Each row is followed by roughly how far along a hidden order it lies, from 0 to 9. A new part has a new order.
[-14.8  -2.3  -3.3  -0.3  -0.7 -11.4   0.9  -1.0  20.8  -7.2   0.0 -12.8
  -7.1 -34.6  -0.7 -16.1   0.1   6.3  -0.4  -8.8   0.7  -7.0  -1.9  -1.2
 -18.5  -2.9   9.0  -5.9  -4.5 -13.1  -3.9  16.8  -0.6  -5.4 -14.7   0.6
   2.4   0.4  -6.6  11.5   7.1 -12.0 -12.5   0.5  -1.8  -0.2  -3.3 -13.4
  11.6  14.8 -12.7  25.7  -9.2 -15.5  -2.6  14.6  11.0   9.1  -5.3   9.4
   3.2   0.1  11.4 -11.1   1.7  -4.1  -2.3   0.7  15.0   6.7   3.5  -0.3
 -15.6   0.5  -4.6  43.8  -9.2  -1.9   5.8  -1.0  -2.7  -4.9 -13.7   4.2
  -9.4  -0.5  -5.7 -13.6]
0
[  3.0  -7.9  -3.7  -8.3  -5.7   7.1   1.1  -0.2   2.7  -0.4   8.1  -2.7
  -6.2 -52.9   5.1   3.6  -9.9   6.1  -2.6  -1.6   3.9  -0.9   0.8  -1.9
   3.4   0.6   2.6 -11.7   7.4  -5.8   6.3   3.9  -9.3  -8.6   6.5   1.7
   1.5   0.5 -25.8  -6.2 -11.4  -0.1  -1.7   5.8  -8.1  -3.5   7.2 -22.2
   2.3   1.3   1.3  25.1  -3.7  -9.8 -39.0  -1.7   4.9   8.3  -7.6   1.1
   5.9  14.4  -3.7  -8.0  -9.6 -12.3 -12.1  -3.7   1.0  22.9   0.1   4.5
   7.0  -1.7   5.8  -5.9   4.3  -0.7   4.9   7.1 -10.4  -5.1  33.5  -4.5
   7.9   1.3   3.2   7.2]
2
[-18.2  -4.8  -2.5  -0.5  -6.4  20.1  -2.2  11.4  -6.5   0.8  -1.2  21.8
  -5.1  -8.6  -6.1 -56.3  13.7   7.1  -0.6   9.9   2.0 -20.2  -4.2  -0.8
 -36.9  -7.5  40.0 -14.2  19.4   3.5  14.6 -13.2  -9.1   0.0   7.0  -0.5
   0.1   1.2  47.0 -13.2  -1.9   1.2  -1.3 -19.0 -13.4  -1.3  31.8  -7.3
  -2.8   3.5   8.5  17.0  17.1   1.1 -10.6 -15.2  66.5  -3.2   1.4   3.2
  -9.1 -18.4 -16.1 -11.4  -0.2 -64.5  11.2   2.1  -2.8   4.2  14.1 -10.4
  15.3  -1.3   1.6  -3.2  13.8  -5.9  -2.2  -3.4  17.1  -7.2   6.3  -1.9
  13.7   8.3   7.6   1.1]
8
[  2.7   2.1   0.9  14.3   4.3  -5.7  -5.0   2.2  -7.9  -6.9  -0.3   3.1
  -0.4  14.7   6.1   9.3  -1.8   0.9   4.0  -0.7   3.3   6.2 -13.0  -8.2
   9.8   0.4  -9.0  29.9  -1.8  -5.8  -0.8  -2.5   1.8  -5.2  -3.2   6.1
   6.8  -0.6  -2.9  -7.5 -20.4  -7.0  -1.9 -11.1 -14.3  -3.5   0.1  -4.2
   0.4  -3.9 -13.7  -0.3  -7.7  -2.1   5.7   0.2  -1.8   3.1   4.7   2.9
  10.2   7.6  17.1 -10.1  -0.1 -16.2  -1.8  -2.3  -0.3   6.5   8.7  -8.1
  -9.4  -6.4  -1.6 -24.6  -4.4  -0.6   0.0  -6.7   6.4 -14.3  -2.5  -4.0
  17.0  -5.9 -28.8 -18.2]
9
[  0.2 -10.3  -0.9  -5.8  -6.2  13.7  -0.8  -0.7  -1.0  -5.1   8.3 -11.5
  -4.2 -61.1   5.5  -3.3  -4.5   2.1  -0.7  -8.8   0.5   4.2   1.3  -6.0
  13.1   0.3   9.9  -9.0   0.1  -6.7   3.2  -9.5 -12.0  -7.0   7.9   3.0
   5.1  -5.5 -22.4  -5.4  -2.5   0.4 -11.3  11.2  -5.5  -1.0  10.6 -23.7
   1.6  -0.7   0.0  26.9  -0.2  -7.7 -38.5   0.1   5.8   1.9  -3.5   1.6
  -0.6  13.9   2.6   0.1  -4.3  15.6  -5.9  -1.3  29.1  22.1  -1.8   1.3
  21.0  -2.8   3.3 -24.7   3.7   0.8   1.8   7.9  -9.2   3.8  39.0  -3.2
  14.9   0.9   2.3   1.7]
5
[ -6.9   0.7   1.0  -2.8  -0.4   3.3  -0.8  -0.4  -6.7   1.9  -8.1  -4.2
   7.4  -9.2   2.1   8.2   1.3  -0.9  -4.4   2.4  -3.7   5.2   1.1   8.8
  15.0   2.6 -26.2  -1.3   1.1 -11.0  14.8  -2.2  -1.9  -1.2  -5.2  -2.5
   0.3   3.1  -3.9  -5.2  -4.7   7.9  -1.4 -14.3  -8.3  -0.4  -7.5  -4.9
  -7.7   0.2  13.1   3.4 -12.5   1.1  -5.3  -1.4  16.1  -7.1  -0.9  -1.1
   0.8  -7.4  -3.6  -5.5  12.5 -42.4  -0.1   5.0  -7.3   0.9   6.6  -1.4
   8.2   2.7  -1.6   9.7  -0.1   1.4  -2.8  -3.7   7.3   2.1  14.0   3.0
   0.2  -2.7  -2.7  10.7]
5
[-14.5  -6.9  -0.8  -3.6  -3.3  14.6   1.0  -0.4  -3.3   2.4  -1.5  -2.3
 -30.2 -18.3  -5.6 -58.0   5.5   0.3   4.0  -0.8  -0.7 -20.4   2.0   2.5
  -3.8  -5.8  42.5  -4.7   0.1  -3.6  13.9 -20.9   0.3   0.6   5.8   2.3
  -1.2  -7.3  33.9   3.4  -2.7 -23.1 -10.5 -29.8 -14.7  -1.0  28.6  -1.5
  -3.2   6.0   1.2  11.4  10.7   8.1 -16.2  -9.8  62.1  -5.2  -1.8  -1.7
  -5.6 -17.8 -21.2   0.7   2.5 -54.7  -1.8   0.8   2.8  -6.2  -1.1  -1.6
   3.3  -0.1  31.1  -8.3  11.6  -7.3  -3.0  -4.3  13.3  -7.4   0.2  -2.4
   5.3  10.1   3.2 -16.9]
9
[ -1.7   4.8  -0.4   1.4  10.0  14.2  -5.0   0.3 -10.1 -10.0  -0.9  -2.0
  13.1   1.0   4.6   5.1  10.6  -0.5  -1.9   2.8  -1.9   8.0  -0.5   0.8
  10.8  -0.5 -11.7   2.7   6.6  -9.2  -3.2 -12.3  -4.3   0.0  -6.3  -2.2
   3.7   0.8   5.2   6.3   8.3   3.1   0.7  -4.9   1.2  -0.1  -8.4   4.7
  -3.9  -6.3   0.2   9.6   0.8   4.3  -9.0  -0.6  12.5  -0.6   0.8  -0.5
   0.9  -4.0   2.8  -7.0   4.6 -29.8   4.5   2.1 -12.6   3.8   2.4   2.1
  13.2  -1.2  -2.7  11.0  -0.8   1.6  -8.4  -8.5  -0.2  10.0  16.1   0.6
   9.8  -0.1   4.6  16.0]
3

Part 2:
[ 38.5  -3.7  -3.4  -5.4  47.7   0.1  15.1 -10.9  14.4  31.7 -18.3  11.6
  19.3 -18.2  12.9   0.9  12.2  26.8   8.7   8.2 -58.5 -14.2 -18.9  61.7
  -7.0  -8.8 -23.8   0.5  28.7   7.8  -0.5   6.6   9.7  26.7  25.4   2.4
  33.4  -9.2   7.8 -19.8 -34.7   9.0 -26.8  16.4  14.9 -62.5  -7.5  -6.9
  29.2  -1.2  -5.9   6.6  -3.1]
7
[ -2.5  -2.8  16.3  -8.2  -9.5  -4.3  -2.8   7.1 -10.5   0.1   7.1   3.3
  -6.8  -4.3 -12.5  11.2 -11.8 -16.3  -2.6  13.7  -8.1 -12.8  -4.6  -9.9
   9.2   1.0   4.4 -15.0 -24.7 -11.6  23.1  -3.4   5.4   2.9 -11.0   3.4
 -24.9  17.5  -9.8  -5.7  -2.7  -9.4  18.8   6.6  -5.4  40.8   9.5  37.7
 -29.1 -14.9   3.8   3.4   0.6]
5
[-37.9 -15.5   1.5 -22.4 -31.9 -14.1 -26.8 -13.7 -12.1 -30.5  26.6  -6.7
 -10.3 -22.5 -10.7   8.3 -40.5  -6.6  -0.2  13.9  21.2  22.5   4.5 -56.0
 -40.6   8.8  -5.3  14.0   8.9 -22.9 -11.6  21.0 -19.3 -72.6 -28.6  11.1
 -13.8  17.8  17.1  -3.4 -14.1  12.3  13.9   5.0  -2.3   3.4   4.0  -5.8
  36.1   9.1 -17.6 -26.7 -33.1]
0
[-28.8   4.0 -13.9 -26.0   8.9  11.4   8.4  -8.4  11.1 -11.2  -4.6   1.1
   7.5  -2.4  17.8   0.6  -2.5  22.8 -11.9  -0.6  12.6  -4.6 -11.6   1.8
 -24.2   2.6 -12.5   1.4  10.0  -4.9 -12.5  -9.6   0.7 -11.0  -0.7 -16.4
   1.8 -20.5  13.9  -1.6  -2.7 -18.4 -26.1   4.1   2.0 -16.2 -13.2 -38.1
  27.7  -5.9  -5.4   6.3  -3.9]
5
[-24.8 -15.8   7.2 -20.1 -12.0  -5.3 -18.2  -5.9  -1.7  -1.1  14.8   5.1
  -1.9 -27.1  -5.9   6.8 -12.9   3.9  -0.4  18.3  -2.0   0.7 -16.0 -34.9
 -20.7   0.0   6.3  -8.6   2.2 -19.9  -3.8  21.2  -9.7 -46.5  -8.5  -2.6
 -11.9  18.9  23.1 -15.5   6.7  -1.0   5.2  21.0   4.1  -8.5   5.4  10.3
   4.7  -2.8 -16.7 -20.3  -6.1]
2
[ 25.7   5.8   3.8   2.3  10.6  10.6  14.4  13.2  -4.2  23.0 -17.9  12.3
  -2.6  16.8  -4.5   1.8  19.9 -10.9 -11.4  -7.8  -2.7 -18.8  -4.0  29.5
  35.5  -1.7  16.6 -34.0 -22.6   9.8  24.8 -17.6  12.8  42.3   1.0  -9.9
 -19.1  25.0 -25.3   4.4   3.6 -14.0  39.9  -2.1  -2.8  48.2  -0.7  16.7
 -19.1  -3.5  13.9  24.0  33.3]
9
[ -8.3  -3.6   2.7 -16.6  -5.2  -2.9  -4.9  -4.4  -1.7 -14.4  14.0   0.7
  -0.6 -14.2  -4.5  11.0 -16.2  -3.2  -5.9  12.2   4.1  -3.4  -2.2 -14.9
 -13.2   3.9  -8.2  -3.1  -0.6 -15.2   4.0   3.8  -2.0 -22.5 -13.2  -0.9
 -25.5  -4.9  11.7  -3.3   1.1  -9.7  -1.9  12.5  -4.2   7.4   2.1   8.2
  12.2  -6.5  -6.1   0.7 -11.5]
4
[-16.7   3.3 -11.9 -24.3  10.8   9.9   6.4  -6.9  10.4 -11.1  -7.6  -4.0
  15.5  -1.3  23.2  -0.3  -1.9  27.1  -5.4  -2.2   1.6   3.9 -15.7  -1.3
 -20.8   0.3  -7.5  11.9  13.4  -3.0 -19.0  -3.4   2.1 -12.3  -8.4 -16.4
  16.1 -14.7  20.9  -3.4  -5.0 -14.1 -20.9   4.7   3.1 -26.5 -16.0 -37.7
  36.2  -2.3  -6.4   0.6  -5.1]
5
[-13.4   1.6 -15.9 -17.9  -1.1   9.2   6.3  -6.4  -3.0 -19.4   1.6   0.6
   1.4  -8.1   9.9  -1.5  -2.8  13.1  -8.6  -9.6  13.4   3.9  -9.0  -6.9
 -21.4   2.8  -7.5   7.9  11.1  -5.4 -19.4 -13.9  -1.7 -22.5  -5.2  -7.7
   1.1 -10.6  22.7   2.0   2.4  -6.2 -18.6   6.7   4.6 -31.4  -7.0 -21.0
  43.5   6.2  -8.7   0.2  -9.8]
5
[ 27.9  -6.7   3.4   4.2  42.9   4.8  -1.3  -8.0   7.5  33.9 -13.3  15.3
  14.9 -18.9  22.0  -7.8   9.9  21.6   7.2  20.5 -41.3  -8.8 -23.8  35.4
 -30.0 -11.8 -11.7  -0.5  24.3   5.6 -13.0  16.3  -0.5  -4.6  21.4  -3.2
  24.9  10.5  16.7  -7.9 -32.7  12.4 -24.1  23.8  17.4 -72.0  -7.1  -7.6
  50.6  -7.5  -4.1 -11.6  -7.1]
5
[ 57.7   5.5  -7.0  27.0  -5.4  -0.4  25.5  10.3 -17.8  -6.6   5.6  12.2
 -11.7   7.1  -9.8   3.5  19.6 -14.2   2.6   0.5  -7.5  -9.1   2.2  48.7
   6.6  -8.0  -0.5  10.1  -0.7  -4.3   8.7  -1.4  10.2  37.1  11.7  20.2
 -15.2  -2.7  -3.0  20.1 -14.4  11.4  27.6 -15.5   9.3   4.0   9.1  51.2
 -10.4   7.5   2.5   8.9  -0.6]
8
[ 44.8  -9.0   7.2  16.1  49.6  -6.4  -4.7  -3.5   1.3  44.0  -3.6  16.9
  14.3 -33.9  24.8  -6.5   7.5  23.6  11.3  39.8 -54.9 -11.9 -21.8  58.5
 -29.2 -16.3 -17.7   4.8  35.1   2.1  -7.1  23.8  -6.5   0.6  33.2  15.4
  24.2  16.6  21.2 -23.5 -51.1  33.6 -18.8  31.4  29.3 -83.1   0.2   7.3
  58.2 -10.0 -12.2 -20.1 -14.8]
4
[ 24.0  -5.7  25.6 -33.5  24.2   2.2 -18.7   4.1  29.5  74.4 -31.9   7.2
  20.7   5.5   2.7   3.4  16.5  13.7 -10.2  25.0 -45.3 -27.5 -34.3  36.6
  40.9   1.2  18.8 -57.6 -47.6   8.8  34.4 -27.9  14.9  36.6   9.3 -24.4
 -15.6  49.6 -68.3 -31.5  -1.9   2.4  -7.1  27.9  -2.3  35.4  -8.9  -1.7
 -40.2 -39.8   5.1  10.6  40.7]
9
[-51.3  -7.9  -1.0 -38.0  11.5   1.0 -11.5 -13.6  14.8  -3.2  -4.6  -9.5
  12.0 -16.3  19.6  -0.5 -14.1  11.7 -11.0  15.7   3.7   3.3 -16.0 -27.2
 -26.8   5.7  -6.1  -0.9   7.8  -8.8  -8.6  -7.4  -3.5 -47.8 -16.0 -22.2
  10.9  10.3   8.5  -9.8   1.1 -23.7 -39.3  19.6   1.2 -18.1 -17.6 -28.8
  29.6 -12.0 -11.1  -3.7  -3.1]
3
[ 40.5   0.7  -1.4   7.0  24.8   6.8  10.6   9.3   5.8  18.4 -17.0  11.8
   5.9   8.4   4.3  -0.6  16.1  -4.2  -8.5   8.3 -24.1 -17.1 -20.6  35.3
  22.9  -6.3   0.9 -20.7 -22.2   8.3  22.3 -12.0  16.3  14.2  11.0   0.4
 -11.5  20.7 -29.3  17.0 -14.3   3.0  -3.4  -5.8   5.0  14.5  -5.2  21.6
 -19.6 -11.2  12.6  12.9  27.9]
8
[ 29.1  -8.4   4.4  -6.8  19.6  -1.9  -5.8 -11.6  10.1  30.5  -5.3  16.6
  17.8 -24.0  12.4  -1.0  19.7  13.5   4.8  21.0 -35.7  -8.9 -24.8  38.3
 -11.5  -7.0  -6.4  -7.1  16.1   5.1   4.0  16.9   0.3  17.8  14.5   3.7
  14.2  14.0  -1.4 -22.7 -22.2  13.8 -25.8  24.2   9.4 -47.6  -2.3   3.3
 -40.5  -9.5  -5.6 -10.4  -2.7]
5
[ 30.6   6.8  -7.8   5.4  51.7   7.2  14.7  -0.5  16.9  27.9 -15.6  10.9
  16.1 -15.4  14.8   0.3  11.3  21.3  10.0 -10.3 -30.7 -12.1 -17.6  49.2
 -13.1  -9.9 -21.5  18.3  32.0   5.9 -25.0  19.3   7.7  17.2  21.9  -0.3
  32.0 -23.7  27.2 -17.6 -24.2  11.1  -5.9  14.6  19.7 -71.6   3.6 -21.7
  53.1   5.6 -11.8   5.2 -12.6]
8
[-33.2  -2.8  30.6  -4.2 -24.5   6.1 -37.6   2.5 -16.5  12.8  12.1   7.9
  -3.5 -34.9  -2.5  -0.3 -38.8 -15.8  -2.1  50.9 -24.1  -7.5 -12.2 -28.7
  -4.6   0.9  22.4 -43.9 -32.0 -14.2  23.8  -1.2 -14.9 -32.5 -19.2   2.6
 -42.7  51.4   5.7 -36.5   2.4  19.9  30.9  46.9 -10.1  45.4   7.4  28.3
 -43.5 -12.7   6.4 -10.7  15.2]
0
